Below is a small trained network, with its code and all its weights. Each question gives an input and a class and asks what happens when units are switched off, that is, made to give their printed mean instead of their output.

import numpy as np


def w(rows, s, z=0):
    codes = np.array(rows[::2]) - 128.0
    scale = np.full(codes.shape[1], s)
    scale[-1] = z or s
    return codes * scale


def f(y):
    return np.maximum(y, 0)


def log_softmax(a):
    a = a - a.max(-1, keepdims=True)
    return a - np.log(np.exp(a).sum(-1, keepdims=True))


def net(x, mask):
    res = np.array(x, float).reshape(1, 7) / 4 @ E
    y = f(res @ A[0][:, :-1].T + A[0][:, -1])
    res = res + np.where(mask, y, B[0][:, -1]) @ B[0][:, :-1]
    return log_softmax(res[-1] @ U[:, :-1].T + U[:, -1])


A, B = {}, {}
E = w([
[129,125,127,126,128],'x0',
[42,34,39,205,180],'x1',
[100,226,6,78,59],'x2',
[131,130,126,132,131],'x3',
[254,90,82,237,27],'x4',
[133,127,126,125,132],'x5',
[126,127,130,130,125],'x6',
],0.0083)
A[0] = w([
[91,150,35,119,124,137],'N1',
[208,219,186,56,129,27],'N2',
[51,145,160,86,137,155],'N3',
[150,182,156,113,177,73],'N4',
[34,179,165,58,185,124],'N5',
[134,221,81,87,82,170],'N6',
[40,147,151,67,198,111],'N7',
[74,143,139,62,182,94],'N8',
[59,51,26,183,188,2],'N9',
[179,227,229,79,92,21],'N10',
[140,87,250,132,175,158],'N11',
[129,185,61,90,79,153],'N12',
[94,202,59,69,114,115],'N13',
[45,82,77,121,189,72],'N14',
[147,43,254,150,153,149],'N15',
[218,96,83,206,50,157],'N16',
],0.0095,0.0025)
B[0] = w([
[18,47,175,60,224,177],'N1',
[39,169,233,216,90,201],'N2',
[184,187,96,111,127,180],'N3',
[149,161,163,159,84,155],'N4',
[213,193,53,123,49,212],'N5',
[74,32,110,71,227,200],'N6',
[197,196,51,106,47,202],'N7',
[210,179,98,91,101,184],'N8',
[21,136,254,252,89,214],'N9',
[43,158,240,220,93,207],'N10',
[78,36,101,48,246,207],'N11',
[113,90,119,20,165,191],'N12',
[74,39,88,51,225,189],'N13',
[137,190,209,180,76,184],'N14',
[121,72,70,20,241,219],'N15',
[241,208,17,116,50,249],'N16',
],0.0079,0.013)
U = w([
[97,25,73,42,244,132],'0',
[254,217,23,114,14,3],'1',
[37,149,237,218,73,184],'2',
],0.0089,0.0035)

Each question gives the input, the list of numbers given to net, and the class t.
The units are the neurons (one row each of A and B). Each row of codes is followed by its name. A weight is (code - 128) times the scale printed after its matrix; where a second scale follows, it is the last column's (A, B and U).
mask holds one flag per neuron, in row order. A switched-off neuron (its flag False) gives its mean, the last column of its row in B, instead of its output. The means were averaged over made-up inputs and are rounded, as every weight is.
A unit's drop is (log p(t) with every unit on - log p(t) with that unit switched off) / (log p(t) with every unit on - log p(t) with every unit switched off).
The circuit of an input: a set's keep is (log p(t) with only the set's units on - log p(t) with every unit switched off) / (log p(t) with every unit on - log p(t) with every unit switched off). Starting from the 12 units with the biggest drops (on a tie, the unit counted first), units are removed one at a time, each time the one whose removal leaves the highest keep (on an exact tie, the one counted first), for as long as the keep stays at least 0.8.
units of the circuit, in order: the units of the circuit, biggest drop first
most important unit: the unit with the biggest drop
k most important neurons: the k neurons with the biggest drops, biggest first
drop of u: that unit's drop, to one decimal
input [-7,5,-3,-8,4,-1,-5], class 2: 3 most important neurons => N9; N5; N7
input [8,8,6,4,1,4,-4], class 2: units of the circuit, in order => N9
input [4,3,8,-2,8,-1,6], class 0: 4 most important neurons => N1; N6; N12; N5
input [2,4,5,2,5,8,2], class 0: 3 most important neurons => N1; N5; N7
input [6,-8,-6,8,6,-1,5], class 2: 2 most important neurons => N10; N2
input [4,-7,3,-3,6,1,-8], class 2: 3 most important neurons => N10; N2; N5
input [1,-4,0,-3,-4,8,-4], class 1: 2 most important neurons => N9; N5
input [-7,5,-2,-6,5,8,-4], class 1: 3 most important neurons => N16; N10; N2
input [6,-5,7,-6,7,-7,3], class 0: 2 most important neurons => N6; N12
input [-2,-3,0,1,-3,3,0], class 1: 4 most important neurons => N9; N5; N1; N7
input [8,6,-4,1,-3,8,-2], class 2: 2 most important neurons => N9; N14
input [0,2,0,3,-2,6,2], class 1: 2 most important neurons => N10; N2
input [-4,-6,1,5,-8,7,-1], class 1: 2 most important neurons => N5; N7
input [3,-4,-6,-5,3,7,7], class 0: most important unit => N15
input [8,8,5,3,6,8,-6], class 2: 2 most important neurons => N9; N1
input [5,-4,-5,3,-6,2,5], class 1: 3 most important neurons => N5; N7; N6
input [2,0,-3,-8,-4,2,2], class 1: drop of N7 => 0.2
input [5,-6,7,3,6,-7,-2], class 0: drop of N6 => 0.6
input [6,-5,4,-8,-1,-7,-4], class 2: drop of N11 => 0.5
input [3,4,-2,-5,0,-8,8], class 2: drop of N9 => 0.1
input [8,7,-4,-1,0,-8,8], class 2: most important neuron => N9
